Here is a tiny trained network, its code and every weight. The questions are about switching its units off for an input and a target symbol, where a switched-off unit gives its printed mean instead of its output.

import numpy as np


def w(rows, s, z=0):
    codes = np.array(rows[::2]) - 128.0
    scale = np.full(codes.shape[1], s)
    scale[-1] = z or s
    return codes * scale


def norm(h):
    return h / np.sqrt((h * h).mean(-1, keepdims=True) + 1e-5)


def f(y):
    return np.maximum(y, 0)


def softmax(a):
    e = np.exp(a - a.max(-1, keepdims=True))
    return e / e.sum(-1, keepdims=True)


def log_softmax(a):
    a = a - a.max(-1, keepdims=True)
    return a - np.log(np.exp(a).sum(-1, keepdims=True))


def net(x, mask):
    ids = ['αβδθμσφ'.index(c) for c in x.split()]
    T = len(ids)
    res = E[ids] + P[:T]
    r = norm(res)
    for j in range(2):
        rows = slice(3 * j, 3 * j + 3)
        q, k, v = (r @ M[0][rows].T for M in (Q, K, V))
        z = softmax(np.where(np.tri(T) > 0, q @ k.T / 3**0.5, -1e9)) @ v
        o = O[0][rows]
        res = res + np.where(mask[j], z, o[:, -1]) @ o[:, :-1]
    y = f(norm(res) @ A[0][:, :-1].T + A[0][:, -1])
    res = res + np.where(mask[2:6], y, B[0][:, -1]) @ B[0][:, :-1]
    return log_softmax(norm(res)[-1] @ U[:, :-1].T + U[:, -1])


Q, K, V, O, A, B = {}, {}, {}, {}, {}, {}
E = w([
[161,144,162,115,102,183,111,128],'α',
[111,184,175,145,110,130,110,109],'β',
[118,112,202,128,168,177,147,102],'δ',
[90,109,110,110,171,162,1,111],'θ',
[76,79,142,137,90,154,151,174],'μ',
[111,158,110,124,154,178,162,173],'σ',
[142,122,146,135,151,117,131,199],'φ',
],0.0091)
P = w([
[118,127,152,9,75,18,171,123],'0',
[88,156,183,51,101,116,130,174],'1',
[107,172,167,74,115,127,139,179],'2',
[113,175,169,98,122,142,126,181],'3',
[116,175,154,120,126,147,119,180],'4',
[120,165,148,137,139,150,118,176],'5',
[132,165,135,154,138,151,115,166],'6',
[148,157,127,166,143,153,106,163],'7',
[152,156,119,178,146,146,99,146],'8',
[158,152,112,193,154,144,100,136],'9',
[170,144,104,202,157,141,98,122],'10',
[164,136,95,217,156,144,93,108],'11',
[167,135,93,232,157,145,85,94],'12',
[165,124,100,254,151,140,77,79],'13',
],0.0056)
Q[0] = w([
[131,114,115,184,123,138,124,93],'head 1',
[129,162,212,174,108,171,120,131],'head 1',
[153,140,148,156,156,137,101,174],'head 1',
[102,112,129,104,82,120,172,143],'head 2',
[90,102,133,254,105,187,95,146],'head 2',
[162,108,71,139,124,75,167,69],'head 2',
],0.012)
K[0] = w([
[88,99,101,77,130,92,117,87],'head 1',
[122,137,116,163,196,160,38,71],'head 1',
[166,93,144,180,155,86,63,120],'head 1',
[143,190,203,119,112,176,112,120],'head 2',
[169,114,88,228,171,142,97,91],'head 2',
[90,116,133,1,101,98,100,57],'head 2',
],0.0082)
V[0] = w([
[145,159,62,83,12,156,68,156],'head 1',
[61,42,99,69,154,63,29,132],'head 1',
[254,65,134,88,161,143,120,156],'head 1',
[214,209,122,139,238,103,103,144],'head 2',
[89,186,82,94,167,216,124,69],'head 2',
[104,135,84,176,90,124,251,192],'head 2',
],0.0067)
O[0] = w([
[184,123,61,115,100,130,66,158,206],'head 1',
[96,51,95,88,201,95,129,222,156],'head 1',
[90,63,121,107,87,237,97,106,79],'head 1',
[85,129,206,70,119,103,14,153,154],'head 2',
[210,51,119,51,134,70,180,93,165],'head 2',
[37,135,66,144,107,127,97,2,253],'head 2',
],0.0073,0.0037)
A[0] = w([
[35,164,75,3,180,116,94,119,30],'neuron 1',
[224,114,86,133,206,92,69,204,4],'neuron 2',
[150,75,79,157,227,138,181,190,102],'neuron 3',
[160,21,55,68,161,23,112,62,35],'neuron 4',
],0.0055,0.0013)
B[0] = w([
[108,31,169,133,89,92,89,142,254],'neuron 1',
[130,153,87,200,177,152,213,47,239],'neuron 2',
[129,179,91,178,101,150,91,36,243],'neuron 3',
[162,74,185,115,3,37,151,49,218],'neuron 4',
],0.0071,0.0037)
U = w([
[232,127,117,86,68,227,90,173,188],'α',
[177,235,155,170,132,2,119,186,42],'β',
[102,102,248,113,198,192,224,112,41],'δ',
[193,93,104,73,220,113,144,195,251],'θ',
[72,158,23,209,140,173,147,99,181],'μ',
[121,64,157,66,37,50,114,85,92],'σ',
[44,120,148,120,153,136,39,239,159],'φ',
],0.0057,0.0015)

Each question gives the input, a string of symbols that net reads in full, and the target symbol t.
The units are the heads (3 rows each of Q, K, V and O) and the neurons (one row each of A and B). Each row of codes is followed by its name. A weight is (code - 128) times the scale printed after its matrix; where a second scale follows, it is the last column's (O, A, B and U).
mask holds one flag per unit, heads first, then neurons. A switched-off unit (its flag False) gives its mean, the last column of its rows in O or B, instead of its output. The means were averaged over made-up inputs and are rounded, as every weight is.
A unit's drop is (log p(t) with every unit on - log p(t) with that unit switched off) / (log p(t) with every unit on - log p(t) with every unit switched off).
The circuit of an input: a set's keep is (log p(t) with only the set's units on - log p(t) with every unit switched off) / (log p(t) with every unit on - log p(t) with every unit switched off). Starting from all 6 units, units are removed one at a time, each time the one whose removal leaves the highest keep (on an exact tie, the one counted first), for as long as the keep stays at least 0.8.
units of the circuit, in order: the units of the circuit, biggest drop first
most important unit: the unit with the biggest drop
k most important neurons: the k neurons with the biggest drops, biggest first
heads that matter: for each layer, one digit per head in row order, 1 if its drop is at least 0.15 and else 0, layers parted by /
input δ σ μ φ φ μ σ, target φ: units of the circuit, in order => [head 2; neuron 2]
input μ α α α σ α δ α α μ α μ α σ, target α: heads that matter => 11
input μ θ μ α α, target μ: units of the circuit, in order => [neuron 2; head 1; neuron 3]
input β θ θ, target θ: most important unit => head 2
input σ μ β δ μ σ μ β β μ, target β: units of the circuit, in order => [head 1; head 2]
input μ μ α θ μ μ σ μ σ α, target σ: units of the circuit, in order => [head 2; neuron 4]
input σ α μ μ α μ, target α: units of the circuit, in order => [head 1; head 2; neuron 2]
input μ σ α δ σ α β β φ θ, target φ: heads that matter => 01
input σ θ σ α μ μ δ, target μ: units of the circuit, in order => [neuron 3; head 2]
input β μ μ μ δ δ μ, target δ: units of the circuit, in order => [head 1; head 2]
input θ β μ β, target μ: units of the circuit, in order => [head 2; head 1; neuron 3]
input σ θ σ β μ μ δ σ σ σ α δ δ α, target δ: units of the circuit, in order => [head 2; head 1; neuron 2; neuron 4]
input μ α α β β α μ σ θ μ μ σ δ, target σ: units of the circuit, in order => [neuron 4; head 2]
input δ μ σ μ θ α α, target θ: units of the circuit, in order => [head 1]
input θ μ σ α δ σ α σ σ σ β, target σ: heads that matter => 01
input θ δ β μ μ μ δ, target μ: heads that matter => 01
input σ β θ β σ δ, target σ: units of the circuit, in order => [head 2; neuron 4]
input α β σ β σ δ θ β β, target θ: heads that matter => 11
input θ σ φ σ, target φ: heads that matter => 00
input θ μ φ δ, target φ: units of the circuit, in order => [head 2; head 1]
input μ μ μ β μ, target β: most important neuron => [neuron 2]
input θ σ β μ μ μ μ μ μ μ μ σ β, target σ: 2 most important neurons => [neuron 4; neuron 1]
input θ σ δ μ β μ α, target μ: units of the circuit, in order => [head 1; neuron 2]
input φ μ μ μ θ, target μ: 2 most important neurons => [neuron 2; neuron 3]
input σ μ μ μ μ δ σ μ σ σ θ β α, target θ: 2 most important neurons => [neuron 2; neuron 1]
input μ σ μ μ δ μ, target δ: 2 most important neurons => [neuron 3; neuron 4]
input μ σ μ α β μ α μ β σ δ δ, target δ: most important unit => head 1
input μ δ μ θ, target μ: 2 most important neurons => [neuron 3; neuron 2]
